Here is a tiny trained network, its code and every weight. The questions are about switching its units off for an input and a target symbol, where a switched-off unit gives its printed mean instead of its output.

import numpy as np


def w(rows, s, z=0):
    codes = np.array(rows[::2]) - 128.0
    scale = np.full(codes.shape[1], s)
    scale[-1] = z or s
    return codes * scale


def f(y):
    return np.maximum(y, 0)


def softmax(a):
    e = np.exp(a - a.max(-1, keepdims=True))
    return e / e.sum(-1, keepdims=True)


def log_softmax(a):
    a = a - a.max(-1, keepdims=True)
    return a - np.log(np.exp(a).sum(-1, keepdims=True))


def net(x, mask):
    ids = ['αβγδζηθλμξπστφψω'.index(c) for c in x.split()]
    T = len(ids)
    res = E[ids] + P[:T]
    u = 0
    for l in range(2):
        q, k, v = (res @ M[l].T for M in (Q, K, V))
        z = softmax(np.where(np.tri(T) > 0, q @ k.T / 3**0.5, -1e9)) @ v
        res = res + np.where(mask[u], z, O[l][:, -1]) @ O[l][:, :-1]
        u += 1
        y = f(res @ A[l][:, :-1].T + A[l][:, -1])
        res = res + np.where(mask[u : u + 4], y, B[l][:, -1]) @ B[l][:, :-1]
        u += 4
    return log_softmax(res[-1] @ U[:, :-1].T + U[:, -1])


Q, K, V, O, A, B = {}, {}, {}, {}, {}, {}
E = w([
[70,135,83,211,149],'α',
[225,87,160,76,98],'β',
[157,199,46,82,69],'γ',
[108,171,153,144,247],'δ',
[200,220,85,135,133],'ζ',
[175,96,102,114,30],'η',
[110,158,92,121,162],'θ',
[110,87,154,168,48],'λ',
[153,93,103,87,62],'μ',
[111,143,87,100,156],'ξ',
[85,50,186,135,189],'π',
[110,144,95,97,159],'σ',
[104,148,98,105,170],'τ',
[198,164,160,175,89],'φ',
[149,83,189,253,152],'ψ',
[138,26,135,100,77],'ω',
],0.023)
P = w([
[142,57,1,81,170],'0',
[134,78,44,115,169],'1',
[132,93,80,135,163],'2',
[145,112,106,134,153],'3',
[144,115,153,144,141],'4',
[151,127,175,152,128],'5',
[157,135,218,154,113],'6',
[160,137,248,156,100],'7',
[162,138,241,154,95],'8',
],0.0069)
Q[0] = w([
[245,76,143,154,175],'L0H0',
[93,88,168,81,119],'L0H0',
[97,167,146,95,173],'L0H0',
],0.012)
K[0] = w([
[81,205,224,164,105],'L0H0',
[119,61,187,54,176],'L0H0',
[190,46,47,89,255],'L0H0',
],0.0063)
V[0] = w([
[123,120,110,224,96],'L0H0',
[49,17,82,74,41],'L0H0',
[27,214,226,4,144],'L0H0',
],0.0042)
O[0] = w([
[179,205,234,5,2,159],'L0H0',
[53,98,103,107,228,90],'L0H0',
[106,51,10,126,137,1],'L0H0',
],0.0052,0.0049)
A[0] = w([
[100,186,120,2,67,148],'L0N0',
[126,39,108,160,38,4],'L0N1',
[71,123,131,118,149,165],'L0N2',
[92,141,114,85,186,56],'L0N3',
],0.012,0.002)
B[0] = w([
[54,98,204,149,185,254],'L0N0',
[72,222,143,99,254,244],'L0N1',
[86,110,57,209,26,173],'L0N2',
[103,183,138,76,129,198],'L0N3',
],0.0081,0.005)
Q[1] = w([
[175,184,153,1,151],'L1H0',
[210,34,134,15,232],'L1H0',
[109,166,37,145,119],'L1H0',
],0.0097)
K[1] = w([
[112,229,191,109,170],'L1H0',
[133,108,173,110,237],'L1H0',
[165,82,8,112,89],'L1H0',
],0.012)
V[1] = w([
[65,172,142,117,64],'L1H0',
[158,8,90,114,120],'L1H0',
[168,135,106,112,218],'L1H0',
],0.014)
O[1] = w([
[254,60,54,76,135,122],'L1H0',
[93,114,205,137,63,5],'L1H0',
[95,246,105,244,13,164],'L1H0',
],0.0073,0.011)
A[1] = w([
[254,135,143,112,46,150],'L1N0',
[102,201,87,79,134,196],'L1N1',
[46,159,108,156,226,253],'L1N2',
[132,137,103,226,158,123],'L1N3',
],0.0085,0.0044)
B[1] = w([
[59,89,69,243,216,186],'L1N0',
[112,143,207,15,155,203],'L1N1',
[121,85,89,65,120,245],'L1N2',
[255,64,157,50,235,177],'L1N3',
],0.0095,0.013)
U = w([
[129,113,144,156,119,207],'α',
[144,208,178,150,90,158],'β',
[88,36,129,163,108,254],'γ',
[169,243,94,172,163,60],'δ',
[52,129,119,78,168,121],'ζ',
[103,124,31,205,153,154],'η',
[168,118,127,92,108,198],'θ',
[170,11,52,137,110,102],'λ',
[103,116,112,172,151,120],'μ',
[152,102,121,134,116,68],'ξ',
[125,107,118,146,142,33],'π',
[158,116,112,123,124,105],'σ',
[131,112,106,149,138,52],'τ',
[96,128,157,175,156,159],'φ',
[163,78,220,148,158,26],'ψ',
[111,133,115,179,134,175],'ω',
],0.012,0.0072)

Each question gives the input, a string of symbols that net reads in full, and the target symbol t.
The units are the heads (3 rows each of Q, K, V and O) and the neurons (one row each of A and B). Each row of codes is followed by its name. A weight is (code - 128) times the scale printed after its matrix; where a second scale follows, it is the last column's (O, A, B and U).
mask holds one flag per unit, layer by layer, with each layer's heads first. A switched-off unit (its flag False) gives its mean, the last column of its rows in O or B, instead of its output. The means were averaged over made-up inputs and are rounded, as every weight is.
A unit's drop is (log p(t) with every unit on - log p(t) with that unit switched off) / (log p(t) with every unit on - log p(t) with every unit switched off).
The circuit of an input: a set's keep is (log p(t) with only the set's units on - log p(t) with every unit switched off) / (log p(t) with every unit on - log p(t) with every unit switched off). Starting from all 10 units, units are removed one at a time, each time the one whose removal leaves the highest keep (on an exact tie, the one counted first), for as long as the keep stays at least 0.8.
circuit, biggest first: the units of the circuit, biggest drop first
top k neurons: the k neurons with the biggest drops, biggest first
top k neurons in layer l: the k neurons of layer l with the biggest drops, biggest first
drop when u is switched off: that unit's drop, to one decimal
input θ θ π, target γ: circuit, biggest first	(L1H0, L0N2, L0H0)
input η β β, target η: top 3 neurons	(L0N1, L0N0, L1N0)
input β ω ω λ ζ β, target λ: top 2 neurons in layer 1	(L1N1, L1N0)
input β θ φ, target η: circuit, biggest first	(L1N0, L0N1, L1N1)
input β δ β η β β, target η: top 4 neurons	(L1N0, L0N2, L0N0, L0N1)
input ξ ψ φ β μ, target ζ: top neuron in layer 1	(L1N3)
input γ δ β ξ μ θ ζ θ, target θ: circuit, biggest first	(L1N0, L0N1, L1H0)
input φ ω η φ δ β μ γ, target ζ: top 2 neurons	(L0N0, L1N3)
input δ θ ψ, target ψ: top 2 neurons in layer 1	(L1N3, L1N0)
input η δ β, target δ: top 2 neurons	(L1N2, L0N3)
input π η β β ω, target ζ: top 2 neurons	(L0N1, L1N2)
input θ ξ θ π, target γ: top 2 neurons in layer 0	(L0N1, L0N2)
input δ ξ β, target δ: top 2 neurons in layer 0	(L0N3, L0N0)
input θ λ β, target λ: top 2 neurons	(L0N1, L1N1)
input β ψ β, target ψ: top neuron in layer 1	(L1N2)
input σ γ θ η, target ζ: drop when L1N2 is switched off	0.0
input ψ β τ δ α λ, target ζ: drop when L0N1 is switched off	2.1
input θ β β, target β: drop when L1H0 is switched off	1.2
input α φ η α ω ξ ψ β γ, target ζ: drop when L0N1 is switched off	-0.1
